Moves between states:
at | ze ke vo di
j176 | j28 j494 j699 j309
j114 | j787 j773 j924 j136
j354 | j634 j437 j665 j751
j378 | j609 j870 j244 j499
j275 | j281 j198 j405 j571
j477 | j256 j469 j233 j158
j714 | j26 j699 j701 j28
j701 | j246 j187 j846 j714
j762 | j754 j99 j691 j416
j285 | j443 j780 j479 j324
j780 | j285 j904 j481 j846
j432 | j499 j691 j870 j754
j299 | j39 j630 j971 j704
j845 | j924 j39 j403 j773
j571 | j870 j505 j275 j691
j246 | j178 j701 j324 j26
j147 | j542 j309 j28 j384
j787 | j384 j114 j309 j694
j481 | j479 j33 none j780
j21 | j286 j233 j306 j256
j106 | j695 j405 j815 j281
j309 | j147 j924 j176 j787
j368 | j233 j178 j729 j469
j608 | j9 j72 j8 none
j542 | j971 j147 j633 j630
j306 | j904 j110 j641 j21
j24 | j403 j971 j292 j39
j271 | j641 j104 none j110
j699 | j714 j313 j187 j176
j292 | j158 j296 j469 j24
j541 | j704 j665 j630 j634
j405 | j106 j751 j634 j275
j815 | j551 j634 j704 j106
j118 | j955 j497 j464 j113
j888 | j198 j511 j122 j822
j244 | j532 j281 j695 j378
j178 | j368 j246 j622 j562
j324 | j622 j846 j285 j246
j113 | j30 j9 j118 none
j479 | j553 j481 none j285
j651 | j943 j499 j609 j682
j924 | j309 j845 j494 j114
j691 | j432 j839 j571 j762
j839 | j691 j879 j505 j99
j641 | j33 j271 none j306
j296 | j292 j633 j562 j971
j562 | j469 j26 j178 j296
j499 | j651 j432 j378 j435
j609 | j511 j378 j532 j651
j104 | j271 j443 j279 j729
j633 | j296 j28 j26 j542
j384 | j630 j787 j147 j665
j99 | j762 j955 j839 j526
j33 | j481 j641 none j904
j943 | j822 j651 j511 j464
j822 | j505 j943 j888 j879
j158 | j313 j292 j477 j403
j682 | j464 j435 j651 j497
j9 | j113 j608 j497 none
j386 | j122 j532 j36 j511
j403 | j494 j24 j158 j845
j213 | j136 j551 j773 j519
j497 | j118 j8 j682 j9
j187 | j701 j256 j286 j699
j729 | j110 j622 j104 j368
j955 | j99 j118 j879 j30
j122 | j751 j386 j437 j888
j313 | j699 j158 j256 j494
j695 | j519 j106 j551 j244
j198 | j275 j888 j751 j505
j846 | j324 j286 j780 j701
j286 | j846 j21 j904 j187
j494 | j176 j403 j313 j924
j30 | j526 j113 j955 none
j8 | j497 j828 j435 j608
j634 | j815 j354 j541 j405
j904 | j780 j306 j33 j286
j622 | j729 j324 j443 j178
j519 | j36 j695 j213 j532
j110 | j306 j729 j271 j233
j792 | j773 j704 j39 j551
j435 | j682 j754 j499 j8
j437 | j354 j36 j694 j122
j464 | j879 j682 j943 j118
j754 | j435 j762 j432 j828
j551 | j213 j815 j792 j695
j971 | j24 j542 j296 j299
j26 | j562 j714 j246 j633
j630 | j299 j384 j542 j541
j532 | j386 j244 j519 j609
j704 | j792 j541 j299 j815
j469 | j477 j562 j368 j292
j36 | j437 j519 j136 j386
j281 | j244 j275 j106 j870
j828 | j8 j416 j754 j72
j256 | j187 j477 j21 j313
j773 | j114 j792 j845 j213
j505 | j571 j822 j198 j839
j526 | j416 j30 j99 none
j751 | j405 j122 j354 j198
j870 | j378 j571 j281 j432
j665 | j541 j694 j384 j354
j553 | j279 j479 none j443
j511 | j888 j609 j386 j943
j72 | j608 none j828 none
j279 | none j553 none j104
j416 | j828 j526 j762 none
j136 | j694 j213 j114 j36
j879 | j839 j464 j822 j955
j694 | j665 j136 j787 j437
j39 | j845 j299 j24 j792
j233 | j21 j368 j110 j477
j443 | j104 j285 j553 j622
j28 | j633 j176 j714 j147

The rows follow the links: the fewer symbols apart two states are, the more alike their rows tend to be.

Rows with their states:
 +5  +26  -15  +39   -8   -8  +14  +32   -6   -7  -21  -31   -2  +14  -23  +21  -13  -23   +5   -4  -15   -9  +29   +1  -21  +29  -19   +5  +31  +10   -9   +9  +23   +5  -29   -1  +13   -1   -7  +10  -11  +10   -3  +10  -19   -6  -12  +15  +27   -6  -17  -19  -26  +10  +43   +5   -7  -28  -16  -18  +13  +16   -5  +28   -1   +2; state j634
+13  +31   -3  +27  +14   +1  +31  +35  +14   +7   -8  -30   +5  +12  -23  +17  -10  -13  +12   +8  -24  -12  +14   +4  -14  +10   -7  -19  +25  +21   -3  +25  +13  +20   -1   +2   -1   +2  +13  +12   +2   -9  -13   -1  -14   -3   -8   -8  +21   -2  -15   -2  -34  -14  +30   +7   -8  -29  -51  -11  +14   -8   -1  +42  -10   +8; state j99
+12  +31   -6  +31  +10   -1  +28  +37  +10   +4  -12  -32   +2  +14  -24  +19  -11  -16  +11   +5  -24  -11  +18   +4  -17  +15   -9  -15  +28  +20   -4  +22  +16  +19   -8   +1   +3   +1   +9  +13   -1   -5  -12   +1  -16   -5  -10   -2  +24   -3  -16   -6  -34   -9  +35   +7   -7  -30  -45  -14  +14   -3   -2  +41   -9   +7; state j571
+12  +31   -4  +29  +13    0  +29  +36  +13   +6  -10  -31   +4  +13  -24  +17  -10  -14  +11   +7  -24  -12  +16   +3  -15  +12   -8  -18  +27  +20   -4  +25  +15  +20   -4   +1    0   +2  +13  +12   +1   -7  -13   -1  -13   -4  -10   -6  +23   -1  -16   -3  -33  -13  +33   +6   -8  -31  -49  -12  +14   -7   -2  +41  -10   +7; state j879
-13  -27   -4  -17  -22   -4  -33  -31  -21  -12   +2  +25   -6   -9  +20  -13   +7   +6  -14  -12  +24  +11   -4   -5   +9   +1    0  +28  -19  -23   -1  -28   -7  -25  -12   -3   +8   -4  -21  -11   -7  +16  +16   +6   +8   +2   +6  +17  -15   -2  +12   -8  +31  +24  -18   -7   +7  +25  +58   +6  -11  +19   -1  -41  +13  -10; state j147
 +8  +30  -12  +37   -1   -6  +21  +36   +0   -3  -18  -33   -1  +15  -25  +20  -12  -22   +8    0  -19  -10  +25   +2  -20  +25  -16   -4  +30  +14   -7  +16  +20  +11  -21   +0   +9   -1    0  +11   -6   +4   -6   +6  -18   -5  -11   +8  +27   -5  -17  -15  -31   +2  +41   +6   -7  -30  -30  -17  +14   +8   -4  +35   -4   +5; state j695
+12  +31   -5  +29  +12   -1  +29  +36  +12   +5  -10  -31   +4  +13  -25  +18   -9  -15  +11   +6  -24  -12  +16   +3  -16  +12   -8  -18  +26  +20   -2  +24  +14  +20   -5   +2   +0   +2  +12  +13   +1   -6  -12    0  -14   -4   -9   -5  +23   -2  -16   -3  -34  -13  +33   +7   -8  -30  -48  -13  +13   -6   -2  +41   -9   +8; state j691
-12  -32   +4  -28  -13    0  -30  -36  -13   -6   +9  +31   -4  -12  +24  -17  +10  +14  -11   -7  +25  +12  -15   -3  +15  -12   +8  +19  -26  -20   +4  -24  -14  -19   +3   -2   +0   -2  -12  -13   -2   +7  +13   +1  +14   +4   +9   +6  -22   +2  +16   +3  +34  +13  -32   -7   +8  +29  +49  +12  -13   +7   +1  -42  +10   -8; state j562
-10  -32   +7  -33   -8   +2  -27  -36   -9   -3  +13  +33   -3  -13  +24  -19  +11  +17  -11   -4  +23  +11  -19   -3  +17  -17  +11  +13  -28  -18   +4  -21  -17  -17  +10   -1   -3   -1   -8  -13   +1   +3  +11   -2  +16   +5  +10   +1  -25   +3  +16   +7  +34   +8  -36   -6   +8  +30  +43  +15  -14   +1   +2  -40   +8   -6; state j729
-11  -31   +5  -29  -12   +1  -29  -37  -11   -5  +11  +32   -4  -12  +24  -18  +11  +15  -11   -7  +24  +12  -17   -3  +16  -14   +9  +17  -28  -20   +3  -24  -15  -19   +5   -1   -1   -1  -11  -13    0   +6  +12   -1  +14   +4   +9   +4  -24   +2  +16   +4  +34  +12  -34   -7   +8  +30  +48  +12  -14   +5   +2  -41   +9   -7; state j187
+11  +31   -7  +34   +8   -2  +27  +36   +7   +3  -13  -33   +2  +13  -25  +19  -11  -18  +11   +4  -23  -11  +20   +3  -18  +18  -11  -12  +29  +18   -4  +21  +17  +16  -11   +1   +4   +0   +8  +13   -2   -3  -11   +3  -17   -5  -11    0  +25   -3  -17   -8  -33   -8  +37   +7   -7  -31  -42  -14  +14   -1   -3  +40   -7   +6; state j888
 +3  +24  -17  +38  -12   -9   +9  +30  -10   -9  -22  -28   -4  +13  -22  +20  -13  -22   +3   -7  -12   -8  +31   +0  -21  +31  -21  +10  +31   +6   -9   +5  +24   +0  -34   -1  +15   -3  -10   +9  -13  +13   +0  +12  -20   -6  -12  +18  +27   -6  -15  -23  -22  +15  +44   +4   -7  -25   -7  -19  +12  +21   -6  +22   +2   -1; state j551
-14  -25   -6  -12  -26   -7  -32  -27  -24  -15   -3  +22   -8   -8  +17  -10   +5   +3  -14  -13  +24  +10    0   -5   +5   +6   -3  +31  -14  -23   -2  -29   -3  -26  -19   -3  +10   -3  -24  -11  -10  +18  +17   +8   +5   +1   +3  +21  -12   -2  +10  -12  +30  +27  -13   -6   +6  +22  +59   +4  -10  +22   -2  -40  +14  -11; state j845
+11  +31   -5  +31  +11   -1  +28  +37  +10   +5  -11  -32   +3  +12  -24  +18  -11  -15  +11   +6  -24  -11  +17   +4  -16  +14   -9  -16  +27  +19   -4  +23  +16  +18   -7   +2   +1   +2  +12  +13    0   -6  -12   +1  -16   -4   -9   -4  +23   -2  -16   -4  -34  -11  +34   +7   -8  -30  -47  -13  +14   -5   -2  +41  -10   +7; state j943
-14  -24   -8   -9  -28   -8  -33  -26  -25  -16   -4  +20   -8   -7  +16   -9   +4   +1  -13  -13  +23   +9   +2   -5   +5   +9   -6  +32  -13  -23   -4  -29   -2  -26  -21   -1  +12   -4  -25  -10  -11  +19  +17   +9   +4   +0   +3  +22  -11   -2   +9  -14  +28  +28  -10   -7   +6  +20  +60   +2   -9  +24   -2  -39  +14  -11; state j39
 -2  +16  -19  +35  -21  -11   -2  +21  -19  -15  -23  -21   -5  +11  -17  +17  -11  -22   -2  -12   -5   -4  +31   -2  -19  +34  -22  +20  +25   -1   -9   -4  +23   -8  -41   -2  +19   -4  -19   +6  -16  +20   +5  +14  -19   -5  -12  +25  +23   -7  -14  -27  -13  +24  +40   +1   -4  -18  +11  -18   +8  +28   -7  +10   +7   -4; state j694
-12  -31   +2  -26  -17   -1  -31  -35  -15   -8   +7  +30   -4  -11  +23  -16   +8  +12  -13   -9  +25  +11  -12   -6  +13   -7   +5  +21  -25  -21   +1  -26  -11  -22   -1   -2   +3   -2  -15  -12   -3  +10  +14   +2  +12   +4   +8   +9  -21   +1  +15   +0  +35  +17  -28   -8   +7  +29  +52  +10  -14  +11   +0  -43  +11   -8; state j296

Each walk starts at a row. The symbols on each line, taken left to right, move it on to the next state.
Answer with the state's row; about right is enough.
 +7  +29  -12  +37   -3   -7  +18  +36   -1   -4  -18  -32    0  +14  -25  +20  -12  -22   +6   -2  -19  -10  +27   +2  -21  +26  -18   -1  +31  +12   -7  +13  +21   +9  -24    0  +10   -1   -2  +11   -9   +6   -5   +8  -19   -5  -12  +10  +27   -5  -18  -16  -29   +4  +42   +5   -8  -30  -25  -18  +13  +10   -5  +33   -3   +3
ke ze di ze ze di vo ke vo
 +7  +29  -14  +38   -4   -7  +17  +34   -3   -5  -19  -32   -1  +14  -25  +20  -13  -22   +6   -3  -17  -10  +28   +2  -20  +27  -18   +2  +32  +11   -7  +13  +22   +7  -26    0  +11   -2   -3  +11   -9   +7   -5   +8  -19   -6  -12  +11  +27   -5  -18  -17  -28   +6  +43   +5   -7  -29  -23  -19  +13  +13   -5  +31   -1   +3
vo ze vo di ke ke vo vo
-14  -26   -5  -15  -24   -6  -34  -28  -22  -14    0  +23   -7   -8  +18  -12   +5   +4  -14  -13  +25  +11   -1   -5   +7   +5   -3  +30  -16  -23   -2  -28   -5  -25  -16   -3  +10   -4  -23  -11  -10  +17  +16   +7   +7   +2   +4  +19  -13   -2  +11  -11  +30  +26  -15   -6   +6  +23  +59   +4  -10  +21   -1  -41  +14   -9
 +3  +22  -19  +37  -15  -10   +6  +28  -13  -11  -22  -27   -4  +13  -20  +19  -12  -23   +1   -8  -10   -7  +31   -1  -21  +33  -21  +14  +29   +4   -9   +2  +23   -2  -36   -1  +17   -3  -13   +7  -14  +16   +2  +12  -19   -6  -12  +21  +26   -6  -16  -24  -20  +17  +43   +3   -6  -24   -2  -19  +11  +23   -6  +20   +4   -1
vo vo ke di vo ze vo vo di
-13  -29   -1  -22  -19   -3  -32  -33  -18  -11   +4  +28   -6  -10  +22  -15   +8   +9  -12  -10  +25  +12   -9   -4  +11   -4   +3  +25  -21  -22   +1  -27   -9  -24   -7   -2   +6   -3  -18  -12   -6  +11  +16   +4  +10   +3   +7  +13  -19    0  +13   -3  +33  +21  -24   -7   +7  +27  +56   +9  -13  +14   +0  -42  +12   -9
di ke vo di vo
-13  -28   -1  -20  -20   -4  -33  -32  -20  -12   +4  +27   -5  -10  +21  -14   +6   +8  -13  -10  +25  +11   -8   -4  +11   -2   +2  +26  -21  -22   +0  -27   -9  -24   -8   -3   +5   -3  -18  -12   -6  +14  +16   +5  +10   +3   +6  +14  -18   -1  +12   -5  +33  +22  -24   -7   +7  +26  +56   +8  -12  +16    0  -42  +12   -9
-13  -28   -2  -19  -22   -5  -32  -32  -21  -11   +2  +26   -7  -10  +20  -14   +7   +7  -14  -11  +25  +11   -6   -4   +9    0   +1  +27  -20  -22   -1  -28   -8  -25  -11   -2   +7   -4  -20  -11   -7  +15  +16   +5   +9   +3   +6  +15  -16   -1  +12   -7  +32  +23  -20   -8   +6  +26  +58   +7  -11  +17   -1  -42  +13   -9
ke ze ze ke ke vo di ke vo
-13  -31    0  -24  -18   -2  -32  -34  -17   -9   +5  +29   -5  -10  +21  -15   +8  +10  -13  -10  +25  +12  -10   -4  +12   -6   +3  +23  -23  -22   +1  -26  -10  -24   -4   -2   +4   -2  -18  -12   -5  +12  +15   +3  +11   +4   +7  +11  -19   +1  +15   -2  +33  +19  -26   -7   +7  +27  +54   +9  -13  +13   +1  -42  +12   -9
ze ke vo ze ke di ze
-13  -30   +1  -24  -17   -2  -32  -34  -17  -10   +6  +29   -5  -11  +22  -15   +9  +11  -14   -9  +25  +11  -10   -4  +12   -7   +5  +23  -23  -21   +1  -27  -11  -22   -3   -2   +4   -3  -17  -12   -4  +11  +14   +3  +12   +3   +7  +12  -19   +1  +15   -2  +34  +19  -27   -7   +7  +27  +53  +10  -13  +12   +0  -42  +12   -9
-13  -23   -9   -7  -28   -8  -32  -24  -26  -16   -6  +18   -8   -5  +14   -8   +3   +0  -14  -14  +22   +9   +5   -5   +3  +11   -7  +33  -11  -23   -3  -29   +0  -26  -24   -3  +13   -5  -26  -10  -12  +21  +17   +9   +3   +1   +2  +23   -8   -2   +7  -15  +26  +30   -7   -6   +5  +18  +60   +1   -9  +26   -3  -37  +15  -11
vo vo ze di ze ze
-13  -30    0  -22  -19   -2  -33  -34  -18  -10   +5  +29   -6  -10  +22  -15   +9  +10  -13  -10  +25  +12   -9   -4  +12   -5   +3  +24  -22  -22   +1  -26  -10  -23   -5   -2   +5   -3  -17  -12   -5  +13  +14   +4  +11   +3   +7  +12  -18   +1  +14   -4  +33  +19  -25   -8   +8  +28  +55   +9  -12  +13    0  -42  +12   -9
di di ze ke ze ke ze
-12  -15  -13   +5  -31  -11  -29  -14  -28  -19  -12   +9   -8   -1   +7   -2    0   -7  -13  -16  +18   +7  +14   -4   -4  +20  -13  +35   -2  -20   -6  -26   +7  -26  -33   -3  +17   -4  -28   -7  -16  +23  +17  +13   -4   -1   -2  +29   -1   -5   +2  -21  +20  +34   +5   -6   +3  +11  +56   -5   -5  +31   -4  -29  +15  -11
-10   -6  -17  +15  -31  -13  -24   -5  -29  -19  -16   +1   -8   +3    0   +4   -4  -13  -10  -17  +14   +5  +20   -5   -9  +26  -18  +34   +6  -17   -8  -23  +13  -23  -39   -3  +19   -5  -28   -4  -18  +26  +15  +15   -8   -2   -4  +32   +7   -6   -2  -25  +12  +34  +17   -4   +1   +2  +49  -10   -1  +34   -6  -20  +14  -10
ke ke ke di ze
 +4  +26  -16  +38  -10   -8  +12  +31   -8   -9  -21  -29   -2  +14  -23  +20  -13  -22   +3   -6  -14   -8  +30   +1  -21  +31  -20   +9  +31   +7   -8   +7  +23   +3  -32   -1  +14   -1   -9   +9  -12  +11   -1  +10  -20   -5  -13  +16  +27   -5  -16  -21  -24  +11  +43   +4   -7  -27  -12  -18  +13  +18   -6  +25   +1   +0
ze ke ke ze ze ke ke ke
 +6  +28  -15  +39   -6   -8  +15  +34   -5   -5  -20  -31   -1  +15  -24  +20  -13  -22   +6   -3  -17   -9  +28   +1  -21  +28  -19   +3  +30  +10   -7  +11  +23   +6  -28   -1  +12   -2   -4  +10  -10   +8   -4   +9  -20   -5  -12  +13  +27   -5  -17  -18  -28   +8  +43   +5   -7  -28  -19  -18  +13  +14   -5  +29   -2   +2
-13  -30   +1  -25  -17   -3  -32  -34  -16   -9   +7  +29   -4  -11  +22  -17   +9  +12  -13   -9  +26  +11  -11   -4  +13   -8   +5  +22  -24  -21   +1  -26  -12  -22   -3   -2   +4   -2  -16  -12   -4  +10  +14   +2  +12   +4   +8  +11  -21   +1  +15   -1  +34  +18  -28   -7   +7  +29  +53  +10  -13  +12   +0  -42  +11   -9
ke di ke di ze ze ke
-13  -18  -12   +1  -30   -9  -31  -19  -28  -18  -10  +13   -9   -3  +10   -4   +1   -5  -12  -16  +20   +8  +10   -5    0  +16  -11  +34   -5  -22   -5  -28   +5  -27  -30   -3  +15   -5  -27   -8  -15  +22  +17  +12   -2    0   -1  +27   -4   -4   +5  -19  +23  +32   +0   -6   +5  +13  +58   -3   -7  +29   -4  -33  +15  -10
vo di ke ze ze ze ke
-13  -20  -10   -4  -30   -9  -32  -21  -26  -18   -7  +16   -8   -4  +12   -6   +2   -2  -13  -15  +22   +9   +7   -5   +1  +14   -9  +34   -8  -23   -4  -28   +2  -27  -27   -3  +14   -5  -27   -9  -13  +21  +17  +11   +0   +0   +0  +25   -6   -3   +7  -17  +25  +31   -3   -7   +5  +16  +60    0   -7  +28   -4  -35  +15  -11
 +8  +30  -13  +37   -1   -6  +19  +35   -1   -3  -18  -33    0  +15  -26  +20  -12  -21   +7   -1  -19  -10  +26   +1  -20  +25  -17   -2  +31  +14   -7  +15  +21   +9  -23   +1   +9   -1   -1  +11   -7   +4   -6   +7  -20   -5  -12   +8  +27   -5  -17  -15  -30   +3  +42   +5   -8  -29  -27  -18  +14   +9   -4  +34   -3   +3
ke ze ze ke ke ke
 +8  +30  -11  +36   +1   -5  +21  +37   +2   -2  -18  -32   +0  +15  -26  +20  -13  -21   +8   +0  -21  -11  +24   +2  -20  +24  -16   -4  +31  +14   -6  +17  +21  +11  -20   +0   +8    0   +2  +12   -6   +3   -8   +6  -19   -5  -12   +7  +27   -4  -18  -14  -31   +0  +41   +6   -8  -30  -32  -17  +14   +7   -4  +35   -4   +3
ke di ke ke vo vo vo vo vo
-13  -27   -5  -16  -24   -6  -33  -29  -22  -13   +0  +24   -7   -9  +18  -11   +6   +6  -14  -12  +24  +11   -3   -5   +8   +2   -1  +29  -17  -23   -2  -28   -6  -25  -15   -2   +9   -3  -23  -11   -8  +16  +17   +6   +6   +3   +5  +18  -14   -2  +11   -9  +31  +25  -18   -7   +7  +24  +59   +5  -11  +21    0  -41  +14  -10
